Below are the code and all the weights of a small trained network. Each question names an input and a class and asks about switching units off, where a switched-off unit gives its printed mean instead of its output.

import numpy as np


def w(rows, s, z=0):
    codes = np.array(rows[::2]) - 128.0
    scale = np.full(codes.shape[1], s)
    scale[-1] = z or s
    return codes * scale


def norm(h):
    return h / np.sqrt((h * h).mean(-1, keepdims=True) + 1e-5)


def f(y):
    return np.maximum(y, 0)


def log_softmax(a):
    a = a - a.max(-1, keepdims=True)
    return a - np.log(np.exp(a).sum(-1, keepdims=True))


def net(x, mask):
    res = np.array(x, float).reshape(1, 4) / 4 @ E
    u = 0
    for l in range(2):
        y = f(norm(res) @ A[l][:, :-1].T + A[l][:, -1])
        res = res + np.where(mask[u : u + 4], y, B[l][:, -1]) @ B[l][:, :-1]
        u += 4
    return log_softmax(norm(res)[-1] @ U[:, :-1].T + U[:, -1])


A, B = {}, {}
E = w([
[193,255,125,234,107,53,169,105,108],'x0',
[171,118,127,91,130,103,46,101,163],'x1',
[74,174,130,7,109,51,169,161,91],'x2',
[31,158,189,136,196,83,147,48,183],'x3',
],0.0099)
A[0] = w([
[196,235,83,186,92,49,134,143,156,59],'0.n0',
[254,79,14,102,26,135,139,212,29,28],'0.n1',
[177,109,101,235,147,211,88,101,111,2],'0.n2',
[123,181,101,31,65,64,155,165,41,53],'0.n3',
],0.0085,0.0043)
B[0] = w([
[101,76,10,153,134,191,169,125,178,221],'0.n0',
[45,105,158,140,182,32,173,73,144,254],'0.n1',
[126,190,193,92,47,151,118,79,43,192],'0.n2',
[247,175,158,69,115,172,48,153,86,203],'0.n3',
],0.014,0.0096)
A[1] = w([
[127,15,153,92,194,102,89,201,129,86],'1.n0',
[151,165,190,207,34,141,93,141,80,2],'1.n1',
[114,69,2,185,158,157,148,187,134,21],'1.n2',
[124,118,186,191,208,84,108,63,141,70],'1.n3',
],0.0082,0.0044)
B[1] = w([
[122,47,104,232,63,131,163,72,193,251],'1.n0',
[254,242,159,153,97,99,71,211,82,181],'1.n1',
[86,88,136,93,137,203,111,137,106,217],'1.n2',
[90,176,235,154,145,61,179,125,72,254],'1.n3',
],0.013,0.004)
U = w([
[199,192,204,73,9,176,9,129,59,214],'0',
[64,35,2,156,100,203,137,166,204,215],'1',
[32,120,130,139,208,43,178,120,155,2],'2',
],0.0094,0.0056)

Each question gives the input, the list of numbers given to net, and the class t.
The units are the neurons (one row each of A and B). Each row of codes is followed by its name. A weight is (code - 128) times the scale printed after its matrix; where a second scale follows, it is the last column's (A, B and U).
mask holds one flag per neuron, layer by layer. A switched-off neuron (its flag False) gives its mean, the last column of its row in B, instead of its output. The means were averaged over made-up inputs and are rounded, as every weight is.
A unit's drop is (log p(t) with every unit on - log p(t) with that unit switched off) / (log p(t) with every unit on - log p(t) with every unit switched off).
The circuit of an input: a set's keep is (log p(t) with only the set's units on - log p(t) with every unit switched off) / (log p(t) with every unit on - log p(t) with every unit switched off). Starting from all 8 units, units are removed one at a time, each time the one whose removal leaves the highest keep (on an exact tie, the one counted first), for as long as the keep stays at least 0.8.
circuit, biggest first: the units of the circuit, biggest drop first
most important unit: the unit with the biggest drop
k most important neurons: the k neurons with the biggest drops, biggest first
top k neurons in layer l: the k neurons of layer l with the biggest drops, biggest first
drop of u: that unit's drop, to one decimal
input [7,-2,-7,-8], class 2: most important unit : 0.n1
input [-4,5,2,1], class 1: circuit, biggest first : (0.n1, 0.n3)
input [-8,5,7,4], class 1: top 2 neurons in layer 1 : (1.n0, 1.n3)
input [-3,0,8,6], class 0: 3 most important neurons : (0.n1, 0.n3, 0.n0)
input [-6,-5,-6,4], class 0: top 2 neurons in layer 0 : (0.n0, 0.n1)
input [4,-6,5,-6], class 2: 3 most important neurons : (0.n1, 0.n2, 0.n0)
input [0,-8,1,-3], class 2: 2 most important neurons : (0.n1, 0.n2)
input [8,-8,7,5], class 1: circuit, biggest first : (0.n0, 0.n1)
input [2,-5,-6,5], class 0: top 2 neurons in layer 0 : (0.n1, 0.n2)
input [2,-5,1,2], class 1: 2 most important neurons : (0.n1, 0.n2)
input [-3,6,0,1], class 1: 3 most important neurons : (0.n1, 0.n2, 0.n3)
input [-4,-1,-4,2], class 0: 2 most important neurons : (0.n0, 0.n1)
input [2,7,8,7], class 0: 2 most important neurons : (0.n1, 0.n3)
input [-8,0,3,8], class 1: circuit, biggest first : (0.n1)
input [-5,8,-8,5], class 0: top 2 neurons in layer 0 : (0.n1, 0.n0)
input [-3,-8,0,2], class 1: 3 most important neurons : (0.n1, 0.n2, 1.n3)
input [0,-3,7,-8], class 2: 3 most important neurons : (0.n1, 0.n2, 1.n1)
input [-4,-5,5,-6], class 2: 4 most important neurons : (0.n1, 0.n2, 0.n0, 1.n0)
input [-7,6,-8,-5], class 0: 2 most important neurons : (0.n2, 0.n0)
input [7,4,-4,-4], class 1: most important unit : 0.n0
input [0,4,1,-7], class 2: drop of 0.n1 : 0.9
input [1,-3,-1,-4], class 2: drop of 0.n1 : 2.5
input [2,0,-1,-7], class 2: drop of 0.n1 : 1.4
input [4,0,-2,-6], class 2: drop of 0.n1 : 1.2
